What each symbol does to the objects:
ket ni fem
ket ne buv
ket bu tud
rad ni kab
rad ne fem
rad bu seg
ves ni vel
ves ne ran
ves bu fab
zik ni zud
zik ne vus
zik bu fab
zud ni mep
zud ne tok
zud bu san
lon ni zar
lon ne rab
lon bu pek
pek ni ran
pek ne let
pek bu mak
lel ni zus
lel ne tad
lel bu rad
mik ni mib
mik ne zuk
mik bu rab
let ni zor
let ne gir
let bu puf
vus ni rad
vus ne kod
vus bu mep
tad ni per
tad ne mak
tad bu per
tok ni zik
tok ne mog
tok bu tem
buv ni puf
buv ne lek
buv bu gav
fal ni ran
fal ne zud
fal bu vel
zot ni mak
zot ne zar
zot bu kal
lek ni puf
lek ne sev
lek bu ket
mep ni tem
mep ne zik
mep bu dis
per ni seg
per ne puf
per bu lek
mib ni nal
mib ne fof
mib bu fal
zuk ni fuz
zuk ne fal
zuk bu sor
vod ni vug
vod ne sor
vod bu ran
zar ni vod
zar ne dos
zar bu lor
rab ni mib
rab ne vod
rab bu tig
mak ni kom
mak ne zuv
mak bu lel
zuv ni zot
zuv ne pek
zuv bu tad
vel ni dos
vel ne zuk
vel bu vod
sor ni zar
sor ne mib
sor bu vel
vem ni sor
vem ne mib
vem bu zuk
fab ni san
fab ne mep
fab bu fof
fer ni zuv
fer ne kal
fer bu nal
tud ni vus
tud ne lod
tud bu lek
seg ni lod
seg ne vap
seg bu zis
nal ni zuk
nal ne mik
nal bu ran
fof ni mik
fof ne dis
fof bu vem
kod ni dis
kod ne gav
kod bu zik
zus ni per
zus ne kal
zus bu zot
tig ni ras
tig ne lon
tig bu zuv
gir ni sev
gir ne zus
gir bu vuz
lod ni mer
lod ne zor
lod bu kod
fuz ni fal
fuz ne nal
fuz bu mep
dis ni zef
dis ne fab
dis bu mib
kab ni vap
kab ne gav
kab bu lod
mog ni lod
mog ne zis
mog bu zud
gav ni buv
gav ne ket
gav bu zor
puf ni ket
puf ne vuz
puf bu rad
vug ni rab
vug ne zar
vug bu fer
vap ni zud
vap ne rad
vap bu mer
tem ni fab
tem ne zud
tem bu zef
zis ni kod
zis ne mer
zis bu tok
lor ni lon
lor ne vug
lor bu ras
dos ni sor
dos ne fuz
dos bu vug
zor ni seg
zor ne kab
zor bu tud
kal ni rad
kal ne kom
kal bu kom
fem ni gav
fem ne fem
fem bu ket
kom ni tad
kom ne zot
kom bu fem
fik ni zuv
fik ne ras
fik bu kom
mer ni zik
mer ne seg
mer bu mog
sev ni let
sev ne buv
sev bu buv
san ni dis
san ne tem
san bu mik
vuz ni vap
vuz ne let
vuz bu fem
ran ni zuk
ran ne ras
ran bu dos
zef ni fof
zef ne san
zef bu nal
ras ni pek
ras ne fer
ras bu zot

The rows follow the links: the fewer symbols apart two objects are, the more alike their rows tend to be.

Object, then a row for it; each showing differs a little:
sor: -40 -21 -65 +4 -54 -33 +27 +125 -53 -69 -14 -39 +5 -87 +85 +51 +25 -19 -44 +59 -9 -20 +16 +33 -21 -103 -43 +60 +13 -46 -26 -31 -3 +27 -25 0 +74 +33 -79 -12 +86 -15 +55 +9 -46 -4 -23 -10 +58 +37 +44 -27
vus: +26 -17 +120 -7 +39 -22 -7 -15 +46 +38 +49 +74 +16 -11 -66 +11 +31 -39 -9 -17 +67 +78 +99 +32 +40 +9 -43 +68 +23 +59 +48 +39 -54 -9 +10 -82 -6 -45 +2 +80 -15 +5 -23 -34 -11 -18 +14 -73 -1 -58 -16 +20
tem: +38 -39 +31 +18 +30 +48 +40 -100 -46 +3 -19 -7 +47 -22 -62 +11 -32 -62 -63 -6 -49 +71 +145 +26 +40 +58 +103 -32 -1 +4 +22 -20 +2 +83 -48 -19 -33 +19 +45 +52 -19 -39 +22 +23 +31 +0 +20 -31 +2 -37 -78 +27
rad: -86 +32 +64 +2 +82 +45 +38 +26 +23 +42 +73 +82 -1 -22 -38 +43 -10 +12 +45 -61 -32 +34 -11 -24 -25 +80 -90 -8 +25 -34 -1 +22 +10 -82 +47 -88 +4 -48 +29 +38 -43 +100 -36 -50 -10 -69 -23 +24 +39 +31 +64 +2
gav: +38 -21 +19 -12 -13 +12 -22 +15 +50 +41 +89 +65 -70 -1 +2 +0 +74 +20 -14 +10 +17 +21 -37 -56 +33 -9 +12 -32 -8 +35 +82 +87 -45 -127 +10 -87 -32 -103 -62 +63 -28 +98 +44 -8 +18 +3 +9 +15 -45 -15 +20 +28
zuk: +1 +52 -48 +19 -77 -15 -7 +82 -45 -38 0 -69 +14 -46 -14 +15 +53 -44 -63 +73 -34 +18 +52 -2 -48 -118 +9 +1 +17 -27 -12 -38 +19 +10 -24 +38 +55 +35 -82 -43 +74 -23 +28 -9 +6 +50 -55 +24 +21 +114 -16 +48
kab: -16 +42 +92 +8 +39 +49 -25 +32 +70 +50 +89 +67 -17 +24 -42 +18 +13 +11 +88 +6 +40 -22 -35 -14 -37 -3 -106 +15 -17 -3 -36 +14 +10 -67 -15 -74 -7 -56 -30 +37 -11 +87 -43 -19 +9 -55 -7 +4 -32 +50 +95 +24
zik: +14 -54 +59 -9 +37 +8 +7 -66 +2 +32 +18 +15 -3 -29 -77 +6 -57 -29 -48 -3 +71 +76 +157 +32 +36 +61 -5 +41 +31 +84 +45 -8 -21 +10 -40 -53 -27 +52 +34 +93 0 -32 -47 0 +18 +25 +34 -55 -36 -60 -25 +33
seg: -50 -8 +26 -12 +62 +41 +36 +12 +53 +44 +49 +9 -42 +5 -33 -5 -52 +24 +66 +40 +77 -42 -44 -10 -60 +16 -149 +28 -37 +31 -52 -12 +50 -79 -27 -19 -23 +18 -21 +14 -16 +18 -89 -7 +42 -26 -43 +3 -15 +26 +122 -36
zis: -28 -50 -41 -20 +6 +28 +10 -34 0 +29 +16 -25 -66 -7 -8 -1 -86 +35 -16 +63 +112 -13 +24 +7 -27 +31 -56 +5 -17 +74 -21 -26 +73 -93 -53 -5 -1 +103 -4 +39 +1 -29 -79 +43 +60 +25 0 -7 -20 -33 +91 -23
zud: -14 -53 -18 -12 +45 +24 +4 -72 -49 +12 -25 -21 -12 -18 -61 +27 -89 -36 -69 +27 +28 +76 +166 -8 +9 +57 +42 -10 +20 +25 +36 -36 +33 +23 -57 -8 -13 +92 +53 +52 +7 -17 -46 +27 +47 +20 +13 -30 -31 -22 -32 +30
ket: +33 -38 -44 -24 -18 -1 -15 +7 -7 +31 +54 +24 -76 -27 +24 +31 +38 +25 -60 +9 -37 +20 -28 -56 +54 +11 +39 -41 -13 +1 +110 +82 -50 -122 +27 -84 -18 -92 -43 +73 -25 +74 +74 +7 +5 +16 +8 +37 -30 -30 -16 -5
ras: +40 +39 -12 +5 -57 -28 -111 -8 +33 -9 -59 -3 -5 +93 +30 -50 +23 +37 +23 -64 +75 +18 -9 -9 +5 +16 +53 +18 +72 +11 -53 +22 -8 +15 +23 +90 +51 +32 +66 -78 +36 +39 -30 +39 -79 +46 +67 +23 -67 -34 +2 +23
zuv: +28 +78 -31 +36 -49 -20 -27 -18 +28 -14 -45 +14 +22 +92 -2 -82 +18 +17 +12 -92 +45 +35 -73 -4 +9 +10 +56 -8 +45 +43 -16 -3 +13 -13 +84 +120 -14 +14 +84 -109 -41 -17 -46 +10 -34 +70 +25 +31 -15 -37 -13 -21
gir: -17 -18 -12 -61 +78 -38 +17 -35 +33 +43 -34 -62 +28 +18 +7 +7 -66 +84 +115 -7 -107 -67 -56 -58 +7 +37 +20 -54 -55 -56 +27 +6 +14 +28 +37 +10 -37 -29 +55 -12 -7 +23 +0 -39 +35 -66 -8 +3 +5 +92 -77 +53
mib: +25 +46 -36 +55 -47 +84 +30 +8 -50 -41 +4 -41 +30 -13 +6 -8 +62 -60 -37 +63 -66 -56 -54 +26 -49 -70 +35 -36 -35 -54 -76 -38 +24 +56 -79 +34 +10 +3 -70 -52 -15 -38 +65 +41 +39 -22 -40 +25 +29 +35 +33 -26
vem: +10 +41 -45 +50 -52 +76 +25 +32 -70 -55 +8 -41 +18 -46 +10 -4 +61 -65 -39 +77 -73 -47 -38 +24 -64 -93 +14 -23 -41 -47 -52 -36 +36 +31 -72 +19 +25 -8 -105 -52 -4 -40 +56 +26 +17 -8 -63 +5 +63 +52 +25 -20
kom: -46 +61 -54 +52 -19 +24 +28 -3 -31 -14 +1 +38 +12 +32 -22 -23 -15 -19 -64 -111 -41 +83 -21 -17 +10 +66 +49 -41 +28 -3 +26 +21 +3 -75 +103 +23 +21 +5 +94 -47 -75 +51 +7 -25 -47 +43 +3 +74 +36 -33 -4 -29
tig: +46 +24 -14 +6 -39 -14 -69 -23 +19 -25 -59 +12 -9 +95 +68 -54 +29 +32 +51 -27 +87 -59 -84 +24 +4 +21 +40 +6 +33 -1 -84 +18 -6 +46 -34 +86 +30 +30 +3 -68 +21 -6 -10 +70 -56 +8 +76 -2 -59 -59 +39 -30
lor: -19 -42 +10 -30 -40 -38 -58 +20 +30 -23 -77 +13 -24 +13 +132 +9 -22 +52 +31 -23 +75 -66 -17 +33 +49 +39 -19 +46 +41 -32 -74 +27 -46 +54 -34 +15 +54 +31 -23 -2 +62 +6 +6 +36 -95 -38 +86 -47 -23 -67 +55 -41
kal: -86 +52 -35 +39 +22 +29 +37 +19 -52 -22 +14 +43 +15 -4 -6 +1 -21 -18 -32 -119 -66 +67 -21 -6 +16 +89 +21 -40 +50 -38 +10 +5 -10 -44 +109 +9 +19 +8 +117 -51 -38 +53 +8 -28 -51 +4 +5 +59 +70 -15 -3 -20

Each walk starts at a row. The symbols on each line, taken left to right, move it on to the next object.
Answer with the object's row; about right is enough.
start +18 -11 -14 +17 -59 +31 -29 +23 -5 -49 -50 -3 -9 +24 +121 -6 +24 +2 +25 +38 +29 -98 -88 +38 +8 +9 +2 +13 +2 -51 -103 0 -13 +68 -84 +32 +30 +34 -68 -32 +36 -18 +48 +67 -42 -36 +44 -15 +5 -45 +65 -62
bu bu ne: +46 +45 +9 +4 -37 -59 -101 -16 +76 -6 -71 -22 -9 +104 -7 -61 +11 +57 +81 -46 +38 -4 -64 -21 +6 -11 +31 +1 +37 +4 -59 +12 -13 +41 +41 +101 +9 +13 +40 -87 +25 -1 -51 +2 -46 +36 +40 -2 -67 +34 -47 +54
bu ne ni: -39 +42 -36 +38 -1 -4 +18 +14 -26 -25 -42 +34 +25 +25 +9 -46 -8 -1 -19 -126 -7 +50 -30 -11 +29 +60 +13 -12 +64 -10 -8 -2 -16 -10 +115 +78 +20 +20 +131 -86 -43 +19 -23 -18 -80 +23 +5 +53 +44 -51 -12 -48
start +20 +3 +42 +7 -30 -52 -26 +59 -3 -11 -10 -21 +49 -53 -49 +21 +36 -29 -31 -7 -16 +74 +145 +21 +15 -82 +8 +73 +49 +3 +34 -29 -47 +56 +26 -8 +40 -4 +1 +4 +85 -1 +3 -46 -54 +34 -1 -51 +10 +47 -81 +76
ne ni ne: -5 +30 -43 +5 -56 -50 -33 +92 -48 -38 -7 -62 -2 -31 -33 +38 +21 -40 -54 +52 -8 +65 +115 -23 -40 -113 -13 +17 +24 +3 +21 -48 +12 +9 +3 +9 +52 +40 -49 -8 +69 -17 -2 -17 +11 +62 -43 +10 +15 +114 -46 +78
ne ne: -19 -85 -44 -20 +25 +20 +22 -68 -49 +32 -24 -26 -75 -22 -27 +17 -99 +12 -68 +45 +60 +36 +104 -3 +22 +51 +21 -27 -12 +51 +32 -31 +39 -26 -62 +1 -17 +112 +38 +68 +14 -37 -50 +43 +61 +35 +22 -13 -24 -42 +26 -8
start +46 +72 -52 +67 -76 +48 -14 +17 -62 -27 -11 -31 +32 -6 -36 -10 +74 -80 -33 +59 -40 +6 +7 -18 -76 -100 +61 -43 -11 -26 -38 -50 +31 +50 -42 +67 +22 +14 -56 -78 +32 -15 +29 +36 +28 +42 -29 +33 +7 +95 -15 +32
ne bu ne: -38 -39 -17 -34 -36 -59 -22 +127 -17 -59 -40 -20 -16 -51 +113 +49 +7 +21 -13 +28 +36 -37 +35 +20 +29 -41 -56 +77 +40 -49 -52 -2 -40 +40 -43 -16 +77 +26 -46 +11 +87 -11 +43 +1 -84 -16 +25 -40 +24 -10 +32 -35
ne bu: -31 -6 -27 -17 -28 -77 -14 +128 -30 -52 -11 -48 +5 -70 +38 +43 +28 -14 -47 +37 +8 +39 +97 +9 -2 -104 -38 +79 +47 -8 +19 -35 -36 +33 +26 -12 +87 +24 -39 +13 +108 -26 +9 -28 -43 +24 -18 -16 +14 +59 -16 +23
start -31 -29 -16 -28 -31 -83 -29 +130 -23 -44 -39 -19 -13 -59 +67 +36 +26 +15 -45 +20 +17 +4 +79 +22 -5 -60 -49 +91 +49 -32 -10 -7 -41 +32 +5 -8 +93 +46 -39 +4 +107 -5 +22 -22 -73 +5 +12 -20 +29 +30 +12 +13
ne ni ni: +17 +40 -27 -2 -64 -81 -88 +82 +2 -19 -40 -52 +15 -2 -11 +10 +43 -4 -22 +26 +32 +41 +92 -18 -32 -104 +10 +43 +72 +1 -10 -20 -35 +19 +16 +41 +76 +31 -19 -41 +94 -3 -20 -9 -50 +58 -4 -8 -35 +89 -46 +86
ne ni ne: +3 -8 +11 -61 +70 -48 -29 -45 +72 +52 -19 -45 +22 +23 -8 +13 -42 +61 +129 +14 -80 -67 -55 -53 -14 +18 +7 -44 -44 -45 +12 +7 +19 +33 +20 +3 -33 -71 +12 +11 +5 +9 -8 -25 +50 -50 +6 -5 -28 +84 -68 +76
start -72 +26 -12 -4 +79 -13 +73 +7 +1 +6 -12 -24 +63 -17 +3 -11 -58 +2 +34 -76 -101 -14 -75 -2 +9 +51 -18 -5 -17 -43 +1 -17 +16 +19 +114 +37 -43 -9 +105 -51 -66 -45 -13 -59 -5 -16 -53 +13 +81 +5 -41 -55
bu ni: -10 +56 -19 +35 -4 -20 +41 -13 +7 -23 -8 +9 +34 +40 -41 -65 +6 -18 +6 -111 -14 +55 -71 +28 +9 +23 +4 -9 +36 +35 +17 -14 -11 -23 +117 +86 -23 +15 +89 -94 -85 -47 -34 -30 -22 +58 -33 +47 +43 -30 -29 -50
ni ne ne: -39 -60 -4 -37 -23 -46 -17 +89 -21 -57 -53 +11 -15 -18 +138 +52 -15 +46 +6 -4 +56 -43 +9 +44 +45 +4 -41 +84 +54 -45 -53 +5 -38 +34 -16 -12 +84 +34 -24 +14 +71 +27 +28 +21 -87 -25 +48 -30 +16 -57 +32 -65
start -7 -11 0 -20 +45 -46 +110 -10 +19 -31 +17 -23 +23 -27 +1 -55 -32 +18 0 -34 -45 -18 -116 +26 +28 -27 -43 +23 -42 +30 +60 -9 +11 -28 +79 +20 -71 -21 +25 -15 -74 -98 -11 -47 +34 +21 -69 -11 +81 -25 -11 -91
ne ni bu: +56 -9 +61 -8 -4 -20 -25 +24 +84 +36 +101 +61 -28 +4 -20 -18 +70 +5 +16 +14 +73 +2 -44 +1 +28 -50 -72 +51 -10 +89 +61 +51 -49 -79 -1 -56 -41 -84 -72 +64 -22 +15 -18 -34 +18 +5 -17 -22 -35 -38 +27 +5
bu: +75 -51 -24 -63 +18 -59 +25 -27 +39 +16 +48 -16 -44 -17 +33 -29 +37 +44 -9 +24 -25 -19 -95 -25 +50 -50 +10 -9 -57 +43 +137 +44 -42 -63 +45 -33 -77 -80 -53 +57 -42 -36 +48 -23 +51 +19 -32 -2 -6 -44 -50 -29
start +34 +56 -34 +71 -51 +85 +17 -32 -58 -44 +11 -6 +48 +9 -7 -9 +57 -65 -11 +73 -66 -50 -58 +18 -50 -48 +56 -65 -48 -53 -70 -32 +39 +56 -89 +46 -1 -5 -88 -41 -13 -27 +48 +42 +43 -3 -24 +20 +15 +33 +15 -13
ni ne: +42 +50 +27 +62 -33 +87 +50 -63 -56 -22 +7 -7 +69 -2 -37 -9 +56 -83 -24 +32 -93 -29 -28 +55 -31 -20 +65 -39 -45 -53 -56 -7 +28 +82 -75 +6 -27 -22 -49 -24 -38 -35 +52 +19 +26 -37 -40 +3 +31 +7 -11 -24
ne ni ne: +36 +20 +41 +56 -7 +73 +34 -111 -54 +0 -20 +6 +69 -4 -57 +6 +19 -96 -39 -2 -73 +13 +52 +39 +7 +39 +96 -49 -26 -21 -20 -9 +2 +93 -76 -11 -31 +4 -3 +19 -25 -33 +43 +22 +31 -23 +1 -33 +17 -17 -70 +4
